Below is a small trained network, with its code and all its weights. Each question gives an input and a class and asks what happens when units are switched off, that is, made to give their printed mean instead of their output.

import numpy as np


def w(rows, s, z=0):
    codes = np.array(rows[::2]) - 128.0
    scale = np.full(codes.shape[1], s)
    scale[-1] = z or s
    return codes * scale


def f(y):
    return np.maximum(y, 0)


def log_softmax(a):
    a = a - a.max(-1, keepdims=True)
    return a - np.log(np.exp(a).sum(-1, keepdims=True))


def net(x, mask):
    res = np.array(x, float).reshape(1, 6) / 4 @ E
    y = f(res @ A[0][:, :-1].T + A[0][:, -1])
    res = res + np.where(mask, y, B[0][:, -1]) @ B[0][:, :-1]
    return log_softmax(res[-1] @ U[:, :-1].T + U[:, -1])


A, B = {}, {}
E = w([
[186,67,102,114,80,70,131,94,87,92],'x0',
[154,65,3,148,69,166,127,76,156,140],'x1',
[224,179,206,105,129,253,45,76,148,10],'x2',
[83,198,72,91,129,134,148,140,115,168],'x3',
[182,200,124,46,167,104,164,254,77,144],'x4',
[30,52,99,217,165,151,178,139,253,107],'x5',
],0.0065)
A[0] = w([
[191,100,76,108,109,143,125,115,106,96,118],'neuron 1',
[194,185,179,114,120,184,91,81,59,136,2],'neuron 2',
[51,250,114,125,153,175,136,166,183,170,130],'neuron 3',
[174,115,204,97,140,21,144,253,30,136,107],'neuron 4',
[66,52,52,149,136,66,151,134,115,201,106],'neuron 5',
[159,72,133,143,103,165,102,30,138,95,113],'neuron 6',
[143,202,191,81,118,84,119,112,27,118,175],'neuron 7',
[181,97,186,127,153,163,136,182,170,56,210],'neuron 8',
[31,103,252,178,151,68,135,114,124,171,173],'neuron 9',
],0.014,0.0038)
B[0] = w([
[104,137,152,157,199,145,110,96,141,107,180],'neuron 1',
[161,102,159,127,127,105,93,70,52,126,216],'neuron 2',
[124,128,126,120,242,151,157,169,159,111,207],'neuron 3',
[123,143,99,105,193,178,161,174,97,134,252],'neuron 4',
[142,135,7,151,82,106,138,127,110,136,249],'neuron 5',
[98,151,121,145,143,92,132,127,205,124,220],'neuron 6',
[174,117,118,133,169,115,121,137,31,136,232],'neuron 7',
[97,140,127,138,174,123,117,95,179,124,205],'neuron 8',
[101,141,149,133,132,139,126,114,236,110,215],'neuron 9',
],0.016)
U = w([
[55,138,169,175,167,132,97,96,249,57,249],'0',
[107,68,180,124,2,158,104,193,132,110,2],'1',
[116,77,170,91,35,156,121,156,154,159,7],'2',
[92,96,44,194,59,62,131,120,169,136,167],'3',
[122,147,81,125,204,187,160,192,124,115,248],'4',
[174,107,173,114,143,135,74,113,56,125,55],'5',
],0.0068,0.0024)

Each question gives the input, the list of numbers given to net, and the class t.
The units are the neurons (one row each of A and B). Each row of codes is followed by its name. A weight is (code - 128) times the scale printed after its matrix; where a second scale follows, it is the last column's (A, B and U).
mask holds one flag per neuron, in row order. A switched-off neuron (its flag False) gives its mean, the last column of its row in B, instead of its output. The means were averaged over made-up inputs and are rounded, as every weight is.
A unit's drop is (log p(t) with every unit on - log p(t) with that unit switched off) / (log p(t) with every unit on - log p(t) with every unit switched off).
The circuit of an input: a set's keep is (log p(t) with only the set's units on - log p(t) with every unit switched off) / (log p(t) with every unit on - log p(t) with every unit switched off). Starting from all 9 units, units are removed one at a time, each time the one whose removal leaves the highest keep (on an exact tie, the one counted first), for as long as the keep stays at least 0.8.
circuit, biggest first: the units of the circuit, biggest drop first
top k neurons: the k neurons with the biggest drops, biggest first
drop of u: that unit's drop, to one decimal
input [-5,5,-8,-7,6,2], class 3: circuit, biggest first -> neuron 5
input [-6,2,-4,-2,-4,-5], class 3: circuit, biggest first -> neuron 4; neuron 3
input [-4,2,-6,8,-4,-3], class 3: top 4 neurons -> neuron 5; neuron 4; neuron 7; neuron 1
input [-1,-2,-1,6,-2,6], class 0: top 2 neurons -> neuron 4; neuron 7
input [-4,-8,4,3,0,-5], class 5: top 2 neurons -> neuron 2; neuron 7
input [-8,-3,-8,-7,-3,5], class 0: top 2 neurons -> neuron 9; neuron 3
input [-7,8,2,2,-4,-1], class 0: top 2 neurons -> neuron 4; neuron 5
input [-8,3,1,-7,6,4], class 0: drop of neuron 8 -> 0.2
input [3,-1,-5,8,-5,3], class 3: drop of neuron 5 -> 0.3
input [1,6,-7,5,-1,-7], class 3: drop of neuron 5 -> 0.5
